Below is a small trained network, with its code and all its weights. Each question gives an input and a target symbol and asks what happens when units are switched off, that is, made to give their printed mean instead of their output.

import numpy as np


def w(rows, s, z=0):
    codes = np.array(rows[::2]) - 128.0
    scale = np.full(codes.shape[1], s)
    scale[-1] = z or s
    return codes * scale


def norm(h):
    return h / np.sqrt((h * h).mean(-1, keepdims=True) + 1e-5)


def f(y):
    return y / 2 * (1 + np.tanh(0.7978845608 * (y + 0.044715 * y**3)))


def softmax(a):
    e = np.exp(a - a.max(-1, keepdims=True))
    return e / e.sum(-1, keepdims=True)


def log_softmax(a):
    a = a - a.max(-1, keepdims=True)
    return a - np.log(np.exp(a).sum(-1, keepdims=True))


def net(x, mask):
    ids = ['αβγζθλμπστφψ'.index(c) for c in x.split()]
    T = len(ids)
    res = E[ids] + P[:T]
    u = 0
    for l in range(2):
        r = norm(res)
        for j in range(3):
            rows = slice(3 * j, 3 * j + 3)
            q, k, v = (r @ M[l][rows].T for M in (Q, K, V))
            z = softmax(np.where(np.tri(T) > 0, q @ k.T / 3**0.5, -1e9)) @ v
            o = O[l][rows]
            res = res + np.where(mask[u + j], z, o[:, -1]) @ o[:, :-1]
        u += 3
        y = f(norm(res) @ A[l][:, :-1].T + A[l][:, -1])
        res = res + np.where(mask[u : u + 8], y, B[l][:, -1]) @ B[l][:, :-1]
        u += 8
    return log_softmax(norm(res)[-1] @ U[:, :-1].T + U[:, -1])


Q, K, V, O, A, B = {}, {}, {}, {}, {}, {}
E = w([
[122,150,173,222,100],'α',
[115,186,94,152,187],'β',
[114,172,141,204,91],'γ',
[43,199,93,71,190],'ζ',
[193,194,168,102,79],'θ',
[133,129,193,130,200],'λ',
[183,209,160,90,83],'μ',
[150,77,83,36,44],'π',
[143,196,137,95,94],'σ',
[177,122,59,157,142],'τ',
[100,236,254,10,193],'φ',
[62,252,152,121,102],'ψ',
],0.0074)
P = w([
[104,161,225,255,101],'0',
[159,150,197,214,116],'1',
[179,148,179,191,125],'2',
[182,138,155,180,137],'3',
[184,131,132,156,147],'4',
[190,125,98,141,158],'5',
[207,139,84,126,170],'6',
],0.0044)
Q[0] = w([
[156,122,156,144,200],'L0H1',
[168,110,119,130,6],'L0H1',
[211,155,100,38,84],'L0H1',
[102,146,84,86,182],'L0H2',
[185,201,44,125,106],'L0H2',
[143,21,104,53,44],'L0H2',
[137,138,125,146,143],'L0H3',
[115,135,156,148,90],'L0H3',
[175,180,131,116,103],'L0H3',
],0.014)
K[0] = w([
[115,87,171,95,66],'L0H1',
[205,173,127,141,225],'L0H1',
[124,75,96,62,204],'L0H1',
[126,111,128,57,165],'L0H2',
[188,160,39,88,132],'L0H2',
[66,102,132,128,4],'L0H2',
[118,119,158,111,122],'L0H3',
[126,147,138,155,132],'L0H3',
[157,138,141,111,178],'L0H3',
],0.015)
V[0] = w([
[145,146,92,135,101],'L0H1',
[115,226,191,190,145],'L0H1',
[104,165,104,150,79],'L0H1',
[108,253,48,186,109],'L0H2',
[166,171,47,189,194],'L0H2',
[83,152,171,162,179],'L0H2',
[172,38,72,18,117],'L0H3',
[101,175,107,149,73],'L0H3',
[162,99,62,96,231],'L0H3',
],0.0068)
O[0] = w([
[134,132,145,118,103,131],'L0H1',
[100,177,133,76,214,230],'L0H1',
[112,97,142,74,121,154],'L0H1',
[113,27,226,87,127,190],'L0H2',
[121,30,166,147,193,185],'L0H2',
[47,152,147,118,183,167],'L0H2',
[127,163,121,2,182,2],'L0H3',
[84,122,161,124,77,148],'L0H3',
[131,149,114,154,220,84],'L0H3',
],0.0057,0.0073)
A[0] = w([
[98,212,160,134,94,88],'L0N1',
[170,112,129,184,41,81],'L0N2',
[25,143,119,128,163,205],'L0N3',
[17,85,152,77,97,145],'L0N4',
[114,117,131,88,158,6],'L0N5',
[59,134,116,83,55,111],'L0N6',
[232,123,238,163,96,187],'L0N7',
[158,114,111,2,136,109],'L0N8',
],0.0072,0.0019)
B[0] = w([
[71,38,150,195,145,155],'L0N1',
[100,139,61,65,3,157],'L0N2',
[137,130,35,132,159,215],'L0N3',
[95,161,38,197,115,202],'L0N4',
[146,111,123,57,119,118],'L0N5',
[88,48,108,130,176,131],'L0N6',
[50,124,65,209,159,253],'L0N7',
[72,210,75,151,81,126],'L0N8',
],0.0079,0.0048)
Q[1] = w([
[132,118,159,151,128],'L1H1',
[136,146,81,138,147],'L1H1',
[151,178,182,51,99],'L1H1',
[115,101,154,96,118],'L1H2',
[131,98,112,208,123],'L1H2',
[96,127,172,151,108],'L1H2',
[90,121,34,208,211],'L1H3',
[75,244,142,194,154],'L1H3',
[151,100,254,24,138],'L1H3',
],0.017)
K[1] = w([
[144,110,156,144,88],'L1H1',
[123,117,97,138,139],'L1H1',
[121,178,139,194,172],'L1H1',
[99,164,126,135,141],'L1H2',
[138,102,47,138,117],'L1H2',
[109,125,120,176,124],'L1H2',
[185,88,145,10,114],'L1H3',
[140,186,170,95,211],'L1H3',
[7,168,174,188,94],'L1H3',
],0.019)
V[1] = w([
[54,74,184,107,158],'L1H1',
[183,147,95,100,157],'L1H1',
[99,127,96,74,133],'L1H1',
[128,200,181,160,100],'L1H2',
[101,152,95,142,64],'L1H2',
[225,133,148,40,42],'L1H2',
[223,191,213,155,92],'L1H3',
[85,169,250,60,97],'L1H3',
[171,18,177,181,68],'L1H3',
],0.011)
O[1] = w([
[122,88,124,157,211,142],'L1H1',
[70,118,102,151,65,86],'L1H1',
[127,146,113,182,102,124],'L1H1',
[84,129,89,78,162,125],'L1H2',
[112,175,155,119,186,156],'L1H2',
[53,81,107,205,182,8],'L1H2',
[200,150,254,129,140,74],'L1H3',
[124,217,170,48,79,85],'L1H3',
[213,72,127,120,50,116],'L1H3',
],0.0089,0.016)
A[1] = w([
[157,209,84,137,110,43],'L1N1',
[208,89,79,177,138,80],'L1N2',
[207,173,203,176,126,92],'L1N3',
[168,135,127,110,45,4],'L1N4',
[126,60,166,5,149,141],'L1N5',
[127,78,88,113,48,141],'L1N6',
[220,170,132,105,189,129],'L1N7',
[114,140,141,58,193,8],'L1N8',
],0.011,0.0031)
B[1] = w([
[140,108,111,33,148,195],'L1N1',
[112,162,71,69,115,220],'L1N2',
[153,146,59,84,166,194],'L1N3',
[228,181,145,100,134,168],'L1N4',
[93,90,155,48,98,159],'L1N5',
[80,125,161,255,109,202],'L1N6',
[88,92,199,209,163,253],'L1N7',
[165,186,72,166,38,178],'L1N8',
],0.015,0.0049)
U = w([
[89,145,133,60,26,116],'α',
[188,161,144,193,96,72],'β',
[167,136,88,168,50,72],'γ',
[86,238,205,73,112,148],'ζ',
[26,101,146,221,58,132],'θ',
[162,143,200,219,246,147],'λ',
[204,8,75,161,69,169],'μ',
[175,164,211,152,62,118],'π',
[66,29,174,70,147,219],'σ',
[47,140,16,85,194,143],'τ',
[250,216,100,124,131,3],'φ',
[125,124,205,107,59,155],'ψ',
],0.011,0.005)

Each question gives the input, a string of symbols that net reads in full, and the target symbol t.
The units are the heads (3 rows each of Q, K, V and O) and the neurons (one row each of A and B). Each row of codes is followed by its name. A weight is (code - 128) times the scale printed after its matrix; where a second scale follows, it is the last column's (O, A, B and U).
mask holds one flag per unit, layer by layer, with each layer's heads first. A switched-off unit (its flag False) gives its mean, the last column of its rows in O or B, instead of its output. The means were averaged over made-up inputs and are rounded, as every weight is.
A unit's drop is (log p(t) with every unit on - log p(t) with that unit switched off) / (log p(t) with every unit on - log p(t) with every unit switched off).
The circuit of an input: a set's keep is (log p(t) with only the set's units on - log p(t) with every unit switched off) / (log p(t) with every unit on - log p(t) with every unit switched off). Starting from the 12 units with the biggest drops (on a tie, the unit counted first), units are removed one at a time, each time the one whose removal leaves the highest keep (on an exact tie, the one counted first), for as long as the keep stays at least 0.8.
units of the circuit, in order: the units of the circuit, biggest drop first
most important unit: the unit with the biggest drop
top k neurons: the k neurons with the biggest drops, biggest first
k most important neurons of layer l: the k neurons of layer l with the biggest drops, biggest first
which heads matter: for each layer, one digit per head in row order, 1 if its drop is at least 0.15 and else 0, layers parted by /
input π θ θ α β φ α, target σ: most important unit : L0H1
input ζ α π ζ ζ, target φ: which heads matter : 111 / 101
input θ ζ ζ ζ β ψ, target σ: top 2 neurons : L1N5; L0N4
input ζ ψ γ π ζ α, target φ: 2 most important neurons of layer 1 : L1N3; L1N4
input ζ λ π σ, target θ: units of the circuit, in order : L0H2; L1H2; L1H1
input ζ π π ζ τ λ θ, target λ: top 2 neurons : L0N4; L0N3
input β λ γ γ γ, target λ: which heads matter : 110 / 101
input λ φ β, target σ: units of the circuit, in order : L1N5; L0H2
input θ τ π θ, target θ: which heads matter : 000 / 110
input π ζ τ, target φ: 2 most important neurons of layer 0 : L0N3; L0N4
input ζ π φ, target θ: units of the circuit, in order : L0N1; L0H1; L0H2
input ψ λ λ θ μ, target λ: which heads matter : 001 / 000
input π λ θ ψ ψ ζ ψ, target φ: which heads matter : 110 / 101
input α ζ τ θ ψ, target μ: which heads matter : 011 / 001
input β ζ γ, target τ: most important unit : L0N3
input ζ τ ζ π μ, target θ: which heads matter : 010 / 110
input π λ ψ ζ ζ φ, target φ: which heads matter : 110 / 101
input σ ζ α, target τ: top 2 neurons : L1N7; L1N6
input φ ζ λ λ λ λ σ, target λ: which heads matter : 000 / 001
input π φ π, target ζ: which heads matter : 011 / 001
input λ θ μ, target λ: 2 most important neurons of layer 1 : L1N7; L1N3
input α ζ ζ ψ π ζ λ, target φ: top 3 neurons : L0N4; L0N3; L0N7
input τ ψ μ, target μ: which heads matter : 010 / 101
input τ β θ ζ σ θ, target τ: units of the circuit, in order : L1H3
input ζ λ π γ, target θ: which heads matter : 011 / 110
input ψ μ ψ β π ζ, target θ: which heads matter : 110 / 110
input μ ζ φ ψ α α, target ζ: units of the circuit, in order : L1H3
